Each cloud of rows lies close to a flat space through zero, with a little noise off it. After each cloud: how many dimensions does that space have?
(in the rows, 128 means zero)

fiva:
[[132 139 112 134 120 124 130 119 114]
 [122 178 139 118 105 155  90 112 108]
 [154 112 142 180  93 115  65 119 118]
 [153 112 123 170 100 113  92 118 114]
 [150  69 137 166 128 101 119 143 144]
 [119 138  71 113 146 113 200 116 113]
 [119 201  91 107 112 147 137  96  85]
 [144  95 154 158 119 119  93 137 141]
 [164 115 128 196  81 110  61 109 105]
 [132  90 137 136 143 118 136 142 144]]
 -> 3

[[128 144 129 183 119 167  98 152  99]
 [125 124 128 112 130 120 134 121 136]
 [127 113 128  85 138 101 151 106 151]
 [130 140 127 157 122 149 111 142 111]
 [130 146 131 189 116 167  98 157  93]
 [129 138 129 164 122 151 109 145 108]
 [128 130 127 134 125 134 124 129 125]
 [129 122 127 106 133 113 140 120 141]
 [129 159 130 236 105 199  74 175  70]
 [129 155 131 209 110 183  86 167  84]]
 -> 1

[[109 111 117 140 187  69  94 188 124]
 [116 112 131 131 127 120 137 136 121]
 [121 116 142 123  88 156 164 102 124]
 [ 99  98 130 138 153  90 128 170 119]
 [158 158 137 113  71 193 154  61 136]
 [130 127 136 123  98 154 151 102 126]]
 -> 2

Gune, 10 rows:
[[108 150 132 152 108 117 142 137 140]
 [121 141 131 143 116 125 133 130 139]
 [140 133 139 136 123 148 129 130 135]
 [194 100 140  97 145 201 101 112 114]
 [ 96 169 146 181  84 121 150 139 163]
 [194  82 133  79 166 188  95 109  99]
 [ 74 132 100 126 142  55 144 133 119]
 [195  87 126  87 164 180  97 113 100]
 [106 150 130 159 105 114 139 132 147]
 [136 118 129 120 135 136 121 128 124]]
 -> 2

Fika:
[[ 91 175 189 137  88  85 137 154 113]
 [121 166  72 116 153 137  77 190 181]
 [131 160 169 121  88 132 130 115 122]
 [142 102 173 136 103 131 165  71  85]
 [139 128 107 120 136 149 116 130 142]
 [136 133 135 124 118 137 127 115 125]
 [149 151 100 110 130 161 100 133 157]
 [ 95  71 117 159 175  87 155 141 105]
 [129 186 179 113  72 129 122 125 125]
 [118 155 134 123 119 120 118 146 138]]
 -> 3

[[ 77 150 128  95 113 142 105 111 142]
 [120 121 132 136 111 131 109 123 146]
 [147 121 124 150 111 111 107 131 119]
 [168 112 127 171  96 101  84 135 127]
 [211 139 106 195 139  83 125 149  71]
 [136  74 140 141 101 123 105 128 178]
 [196 139 114 183 129  91 120 148  81]
 [105 159 127 112 137 135 137 122 101]]
 -> 3

[[136 173 141 165  89 116 177 112 150]
 [118 106 134  94 179 123 113 139 132]
 [111 102 114 101 159 143  79 138 115]
 [ 72 136 102 130 116 139 111 143 131]
 [128 184 156 150 133 121 156  86 168]
 [ 79 185 134 153 100 120 167 118 167]
 [154 103 121 107 166 154  68 107 115]
 [146 108 141 111 127  86 192 168 119]
 [ 73 108 110 108 134 123 125 174 124]
 [149  92 129 107 149 130 106 141 106]]
 -> 4

[[126  93 152  44 109 170 104 115  69]
 [120 134 191 146  62 137  90  43  81]
 [130 123 107 122 143 127 141 154 140]
 [129 155 145 176 138 101 117 100 162]
 [131 117 106 108 149 131 138 159 136]
 [126 140 123 127 154 119 129 140 143]
 [121  91 105 100  76 166 152 139  82]
 [135 108 152 156  90 119 120  84 139]
 [131 103 106 123 123 130 144 143 141]
 [125 109 129 113  79 153 130 112  81]]
 -> 4

ner:
[[141 118 121 123 136 113 135 141 141]
 [151 113 111 115 141 104 143 153 147]
 [152 108 110 115 146  99 148 159 153]
 [192  80  85 103 167  58 173 198 187]
 [ 96 151 151 143 107 164 104  93  96]
 [186  87  91 101 161  71 165 188 178]
 [120 135 135 130 124 138 120 118 119]
 [ 96 155 152 147 106 168 102  89  95]
 [137 121 122 121 135 116 134 141 141]
 [120 131 129 129 123 133 122 125 125]]
 -> 1

lok, 10 rows:
[[120  51 102 180 194 146 129  75 155]
 [122 150 137 124 123 118 149 118 125]
 [191 185  97 127  62 136 154 144  82]
 [ 81 157 174  98 134 101 135 130 135]
 [ 61  83 167 129 185 112 115 107 167]
 [116 156 141 113 122 112 140 129 123]
 [127 146 119 138 132 122 170 100 117]
 [146 120 123 126 115 137 101 149 124]
 [107 139 141 120 134 115 137 123 130]
 [138  93 124 125 126 146  68 167 137]]
 -> 3

nud:
[[110 134 140 129 148  66 140 110  72]
 [ 94 153 114 141 131 166 105 166 181]
 [106 143 130 132 139 114 126 137 118]
 [194  90 128 110  97 158 140 102 135]
 [210  80 124 107  86 191 140 103 159]
 [200  86 131 108  94 164 146  99 135]
 [139 120 128 127 121 133 131 124 130]
 [121 127 131 127 137  98 134 117 100]
 [ 89 150 134 135 153  81 127 130  96]]
 -> 2

rof (10 x 9):
[[133 189 123 125  96 153 121 152 163]
 [119 117 125 121 139 132 126 121 115]
 [136  82 184 154 146 137 113  94 103]
 [141  44 159 175 145 101 157  93  83]
 [114  69 111 135 161  90 130 105 102]
 [135 102 151 188 140  96  95 100 145]
 [138 149 155 124 120 163 125 133 131]
 [144 140 176  92 114 195 152 138  99]
 [131 102 120 177 134  81 108 110 142]
 [137  92 126 136 132 116 154 120 105]]
 -> 4

detuf, 7 rows:
[[ 97 110 113 132 124  83 111 145 114]
 [125 129 125 129 127 135 129 124 129]
 [117 125 128 125 126 117 122 132 120]
 [166 154 139 128 131 172 149 111 144]
 [168 155 137 131 124 167 150 110 147]
 [ 45  71 109 136 124  31  82 171  85]
 [ 79  99 113 128 129  75 106 153 104]]
 -> 1
